Below are the code and all the weights of a small trained network. Each question names an input and a target symbol and asks about switching units off, where a switched-off unit gives its printed mean instead of its output.

import numpy as np


def w(rows, s, z=0):
    codes = np.array(rows[::2]) - 128.0
    scale = np.full(codes.shape[1], s)
    scale[-1] = z or s
    return codes * scale


def softmax(a):
    e = np.exp(a - a.max(-1, keepdims=True))
    return e / e.sum(-1, keepdims=True)


def log_softmax(a):
    a = a - a.max(-1, keepdims=True)
    return a - np.log(np.exp(a).sum(-1, keepdims=True))


def net(x, mask):
    ids = ['αδζθπστφ'.index(c) for c in x.split()]
    T = len(ids)
    res = E[ids] + P[:T]
    u = 0
    for l in range(3):
        r = res
        for j in range(3):
            rows = slice(2 * j, 2 * j + 2)
            q, k, v = (r @ M[l][rows].T for M in (Q, K, V))
            z = softmax(np.where(np.tri(T) > 0, q @ k.T / 2**0.5, -1e9)) @ v
            o = O[l][rows]
            res = res + np.where(mask[u + j], z, o[:, -1]) @ o[:, :-1]
        u += 3
    return log_softmax(res[-1] @ U[:, :-1].T + U[:, -1])


Q, K, V, O = {}, {}, {}, {}
E = w([
[112,145,130,156],'α',
[13,159,25,96],'δ',
[132,126,70,201],'ζ',
[141,102,212,181],'θ',
[151,158,174,180],'π',
[43,135,93,249],'σ',
[147,91,113,149],'τ',
[75,205,126,154],'φ',
],0.018)
P = w([
[102,107,175,145],'0',
[92,57,116,139],'1',
[102,58,127,136],'2',
[76,74,113,159],'3',
[43,51,64,119],'4',
[111,2,81,90],'5',
],0.0076)
Q[0] = w([
[77,152,95,136],'0.h1',
[228,85,51,105],'0.h1',
[184,171,212,104],'0.h2',
[224,254,113,195],'0.h2',
[186,184,122,116],'0.h3',
[49,57,50,107],'0.h3',
],0.0087)
K[0] = w([
[155,173,83,106],'0.h1',
[148,132,144,196],'0.h1',
[170,100,3,151],'0.h2',
[71,90,107,168],'0.h2',
[222,130,55,115],'0.h3',
[74,98,109,36],'0.h3',
],0.013)
V[0] = w([
[115,223,150,3],'0.h1',
[20,150,51,197],'0.h1',
[92,165,179,67],'0.h2',
[186,161,116,180],'0.h2',
[153,180,135,113],'0.h3',
[170,114,220,157],'0.h3',
],0.011)
O[0] = w([
[167,146,167,166,18],'0.h1',
[198,95,114,37,246],'0.h1',
[107,243,165,138,100],'0.h2',
[156,136,42,155,143],'0.h2',
[80,196,140,119,97],'0.h3',
[68,120,1,102,113],'0.h3',
],0.0079,0.013)
Q[1] = w([
[62,204,150,71],'1.h1',
[243,198,91,111],'1.h1',
[1,153,113,52],'1.h2',
[118,156,57,221],'1.h2',
[177,83,220,99],'1.h3',
[76,98,81,211],'1.h3',
],0.0071)
K[1] = w([
[155,161,54,163],'1.h1',
[95,115,127,69],'1.h1',
[22,194,167,87],'1.h2',
[18,81,123,137],'1.h2',
[217,157,2,197],'1.h3',
[82,173,172,100],'1.h3',
],0.0087)
V[1] = w([
[236,94,1,121],'1.h1',
[111,76,124,129],'1.h1',
[90,68,110,216],'1.h2',
[156,122,118,240],'1.h2',
[130,54,97,161],'1.h3',
[57,190,146,131],'1.h3',
],0.0083)
O[1] = w([
[100,253,123,190,246],'1.h1',
[79,94,139,132,173],'1.h1',
[109,71,123,35,167],'1.h2',
[56,181,87,123,116],'1.h2',
[63,181,146,132,208],'1.h3',
[196,238,90,81,60],'1.h3',
],0.0065,0.013)
Q[2] = w([
[175,76,175,114],'2.h1',
[213,154,106,211],'2.h1',
[138,162,149,23],'2.h2',
[101,122,126,154],'2.h2',
[2,225,204,71],'2.h3',
[52,32,168,111],'2.h3',
],0.0084)
K[2] = w([
[120,145,156,46],'2.h1',
[105,121,150,132],'2.h1',
[130,104,155,43],'2.h2',
[177,81,122,146],'2.h2',
[91,250,169,119],'2.h3',
[111,136,148,71],'2.h3',
],0.013)
V[2] = w([
[127,135,193,254],'2.h1',
[76,99,34,239],'2.h1',
[100,10,61,128],'2.h2',
[140,38,250,27],'2.h2',
[132,104,51,204],'2.h3',
[29,148,143,60],'2.h3',
],0.0076)
O[2] = w([
[95,20,118,95,109],'2.h1',
[119,162,137,114,247],'2.h1',
[157,106,118,138,238],'2.h2',
[187,145,157,155,69],'2.h2',
[65,117,100,88,178],'2.h3',
[144,126,142,254,180],'2.h3',
],0.0098,0.012)
U = w([
[157,158,141,115,35],'α',
[193,100,162,112,71],'δ',
[144,146,56,7,53],'ζ',
[89,105,177,55,128],'θ',
[151,121,134,76,79],'π',
[162,120,113,53,92],'σ',
[189,134,112,1,224],'τ',
[189,199,123,128,255],'φ',
],0.009,0.0037)

Each question gives the input, a string of symbols that net reads in full, and the target symbol t.
The units are the heads (2 rows each of Q, K, V and O). Each row of codes is followed by its name. A weight is (code - 128) times the scale printed after its matrix; where a second scale follows, it is the last column's (O and U).
mask holds one flag per head, layer by layer. A switched-off head (its flag False) gives its mean, the last column of its rows in O, instead of its output. The means were averaged over made-up inputs and are rounded, as every weight is.
A unit's drop is (log p(t) with every unit on - log p(t) with that unit switched off) / (log p(t) with every unit on - log p(t) with every unit switched off).
The circuit of an input: a set's keep is (log p(t) with only the set's units on - log p(t) with every unit switched off) / (log p(t) with every unit on - log p(t) with every unit switched off). Starting from all 9 units, units are removed one at a time, each time the one whose removal leaves the highest keep (on an exact tie, the one counted first), for as long as the keep stays at least 0.8.
units of the circuit, in order: the units of the circuit, biggest drop first
most important unit: the unit with the biggest drop
heads that matter: for each layer, one digit per head in row order, 1 if its drop is at least 0.15 and else 0, layers parted by /
drop when u is switched off: that unit's drop, to one decimal
input φ ζ δ σ σ, target δ: heads that matter => 001 / 100 / 100
input δ ζ ζ θ π, target δ: heads that matter => 011 / 101 / 110
input α σ ζ ζ φ, target φ: heads that matter => 000 / 100 / 101
input φ π φ, target τ: units of the circuit, in order => (1.h3, 2.h3, 1.h1, 0.h1)
input φ θ θ δ θ, target δ: units of the circuit, in order => (1.h1, 2.h2)
input φ π ζ ζ, target ζ: heads that matter => 000 / 011 / 001
input φ α α ζ, target τ: heads that matter => 010 / 101 / 001
input σ δ α ζ φ, target δ: most important unit => 0.h3
input δ θ φ, target δ: heads that matter => 011 / 100 / 110
input φ φ φ ζ φ, target τ: units of the circuit, in order => (1.h3, 1.h1, 0.h1, 0.h2)
input θ ζ ζ ζ θ σ, target φ: heads that matter => 100 / 111 / 101
input θ π α φ θ, target φ: heads that matter => 101 / 011 / 101
input φ τ δ ζ φ ζ, target δ: heads that matter => 001 / 100 / 110
input α δ φ π, target δ: most important unit => 2.h1
input σ φ θ δ, target δ: heads that matter => 001 / 000 / 000
input θ ζ ζ φ, target φ: drop when 2.h3 is switched off => 0.2
input φ φ ζ π, target τ: drop when 1.h3 is switched off => 0.3
input ζ ζ π, target θ: drop when 2.h3 is switched off => 0.1
